Below are the code and all the weights of a small trained network. Each question names an input and a target symbol and asks about switching units off, where a switched-off unit gives its printed mean instead of its output.

import numpy as np


def w(rows, s, z=0):
    codes = np.array(rows[::2]) - 128.0
    scale = np.full(codes.shape[1], s)
    scale[-1] = z or s
    return codes * scale


def softmax(a):
    e = np.exp(a - a.max(-1, keepdims=True))
    return e / e.sum(-1, keepdims=True)


def log_softmax(a):
    a = a - a.max(-1, keepdims=True)
    return a - np.log(np.exp(a).sum(-1, keepdims=True))


def net(x, mask):
    ids = ['αβγεημξπστ'.index(c) for c in x.split()]
    T = len(ids)
    res = E[ids] + P[:T]
    u = 0
    for l in range(3):
        r = res
        for j in range(3):
            rows = slice(2 * j, 2 * j + 2)
            q, k, v = (r @ M[l][rows].T for M in (Q, K, V))
            z = softmax(np.where(np.tri(T) > 0, q @ k.T / 2**0.5, -1e9)) @ v
            o = O[l][rows]
            res = res + np.where(mask[u + j], z, o[:, -1]) @ o[:, :-1]
        u += 3
    return log_softmax(res[-1] @ U[:, :-1].T + U[:, -1])


Q, K, V, O = {}, {}, {}, {}
E = w([
[144,152,149,81],'α',
[75,97,117,143],'β',
[155,63,83,112],'γ',
[168,146,199,76],'ε',
[191,137,116,138],'η',
[112,49,92,176],'μ',
[141,45,149,88],'ξ',
[115,167,162,148],'π',
[116,92,168,149],'σ',
[7,40,248,29],'τ',
],0.014)
P = w([
[97,145,120,129],'0',
[164,120,181,223],'1',
[153,124,136,164],'2',
[35,181,62,14],'3',
[137,161,122,77],'4',
[246,146,216,231],'5',
],0.011)
Q[0] = w([
[138,60,166,131],'0.h1',
[159,99,225,152],'0.h1',
[105,139,1,49],'0.h2',
[24,234,161,101],'0.h2',
[159,143,172,184],'0.h3',
[84,240,87,211],'0.h3',
],0.0082)
K[0] = w([
[156,97,131,165],'0.h1',
[167,146,121,159],'0.h1',
[208,139,138,249],'0.h2',
[146,57,201,142],'0.h2',
[121,148,86,115],'0.h3',
[164,136,88,154],'0.h3',
],0.017)
V[0] = w([
[111,204,21,96],'0.h1',
[172,102,118,105],'0.h1',
[244,120,66,112],'0.h2',
[79,171,116,198],'0.h2',
[135,189,110,165],'0.h3',
[143,191,44,177],'0.h3',
],0.012)
O[0] = w([
[76,34,201,45,3],'0.h1',
[58,132,173,190,139],'0.h1',
[136,67,231,172,68],'0.h2',
[255,143,57,94,118],'0.h2',
[227,120,123,78,94],'0.h3',
[203,57,105,99,55],'0.h3',
],0.009,0.0038)
Q[1] = w([
[142,146,101,180],'1.h1',
[159,156,179,135],'1.h1',
[214,152,115,184],'1.h2',
[168,88,188,200],'1.h2',
[146,47,167,87],'1.h3',
[40,107,105,2],'1.h3',
],0.0084)
K[1] = w([
[67,162,114,146],'1.h1',
[169,209,165,148],'1.h1',
[68,60,88,7],'1.h2',
[15,191,116,115],'1.h2',
[254,79,125,179],'1.h3',
[150,190,158,250],'1.h3',
],0.0075)
V[1] = w([
[70,201,201,98],'1.h1',
[204,201,204,180],'1.h1',
[100,58,60,142],'1.h2',
[180,129,104,208],'1.h2',
[70,54,53,236],'1.h3',
[165,255,208,109],'1.h3',
],0.0077)
O[1] = w([
[110,19,175,115,191],'1.h1',
[106,77,30,224,255],'1.h1',
[145,176,206,115,119],'1.h2',
[173,43,170,165,158],'1.h2',
[180,197,212,150,188],'1.h3',
[129,10,2,164,213],'1.h3',
],0.0075,0.0028)
Q[2] = w([
[202,77,134,100],'2.h1',
[206,154,99,232],'2.h1',
[253,94,129,130],'2.h2',
[117,45,189,84],'2.h2',
[49,183,41,162],'2.h3',
[53,94,161,22],'2.h3',
],0.0061)
K[2] = w([
[203,108,137,136],'2.h1',
[144,73,138,70],'2.h1',
[180,67,155,99],'2.h2',
[60,164,111,112],'2.h2',
[184,77,136,116],'2.h3',
[187,255,102,168],'2.h3',
],0.0087)
V[2] = w([
[125,164,97,51],'2.h1',
[103,103,185,2],'2.h1',
[92,119,178,25],'2.h2',
[66,145,123,155],'2.h2',
[183,114,111,169],'2.h3',
[198,58,152,154],'2.h3',
],0.0088)
O[2] = w([
[198,115,201,94,111],'2.h1',
[123,8,181,1,76],'2.h1',
[195,165,68,252,2],'2.h2',
[211,190,148,67,163],'2.h2',
[219,150,173,141,141],'2.h3',
[201,103,172,155,121],'2.h3',
],0.0061,0.0066)
U = w([
[123,47,140,37,210],'α',
[184,181,138,5,160],'β',
[138,94,253,83,180],'γ',
[88,91,72,150,62],'ε',
[222,29,175,184,249],'η',
[215,237,185,114,87],'μ',
[41,182,176,143,99],'ξ',
[218,161,22,67,122],'π',
[160,237,65,163,3],'σ',
[132,155,142,103,46],'τ',
],0.0058,0.0045)

Each question gives the input, a string of symbols that net reads in full, and the target symbol t.
The units are the heads (2 rows each of Q, K, V and O). Each row of codes is followed by its name. A weight is (code - 128) times the scale printed after its matrix; where a second scale follows, it is the last column's (O and U).
mask holds one flag per head, layer by layer. A switched-off head (its flag False) gives its mean, the last column of its rows in O, instead of its output. The means were averaged over made-up inputs and are rounded, as every weight is.
A unit's drop is (log p(t) with every unit on - log p(t) with that unit switched off) / (log p(t) with every unit on - log p(t) with every unit switched off).
The circuit of an input: a set's keep is (log p(t) with only the set's units on - log p(t) with every unit switched off) / (log p(t) with every unit on - log p(t) with every unit switched off). Starting from all 9 units, units are removed one at a time, each time the one whose removal leaves the highest keep (on an exact tie, the one counted first), for as long as the keep stays at least 0.8.
units of the circuit, in order: the units of the circuit, biggest drop first
unit that matters most: the unit with the biggest drop
which heads matter: for each layer, one digit per head in row order, 1 if its drop is at least 0.15 and else 0, layers parted by /
drop when u is switched off: that unit's drop, to one decimal
input π π ξ μ γ γ, target μ: unit that matters most => 1.h3
input π η η, target π: which heads matter => 111 / 101 / 000
input π α γ γ α β, target γ: units of the circuit, in order => 2.h1, 0.h1, 1.h1, 1.h3
input π ε ε, target π: units of the circuit, in order => 1.h3, 0.h2
input ξ π η ξ γ γ, target ξ: units of the circuit, in order => 0.h3, 0.h2
input α β η α γ, target η: units of the circuit, in order => 2.h2, 0.h1, 0.h2
input ξ ξ γ, target ξ: units of the circuit, in order => 0.h3, 0.h2, 2.h1
input ξ μ α ξ σ η, target ξ: units of the circuit, in order => 0.h2, 0.h3, 2.h3
input μ ε π η, target ε: units of the circuit, in order => 1.h3, 0.h1, 2.h1
input η η π, target η: units of the circuit, in order => 0.h3, 1.h2
input σ η ξ π η ξ, target π: units of the circuit, in order => 0.h2, 0.h1, 1.h3
input η ξ ε ε, target ξ: which heads matter => 111 / 100 / 100
input π η μ ξ, target η: units of the circuit, in order => 1.h2, 0.h2, 2.h3
input ε π σ, target ε: which heads matter => 100 / 101 / 100
input β η η ξ α, target η: unit that matters most => 0.h1
input ξ σ σ, target ξ: which heads matter => 111 / 000 / 001
input β γ ξ μ π η, target μ: which heads matter => 100 / 011 / 000
input π α τ, target ξ: which heads matter => 001 / 000 / 000
input ξ τ ξ, target ξ: which heads matter => 001 / 000 / 000
input γ ξ η ε γ β, target ε: unit that matters most => 1.h3
input γ η η, target γ: which heads matter => 110 / 101 / 100
input α π η π, target π: which heads matter => 011 / 001 / 100
input ε ξ μ ξ σ ξ, target ξ: drop when 0.h1 is switched off => 0.2
input β β π β β η, target β: drop when 0.h3 is switched off => 0.0
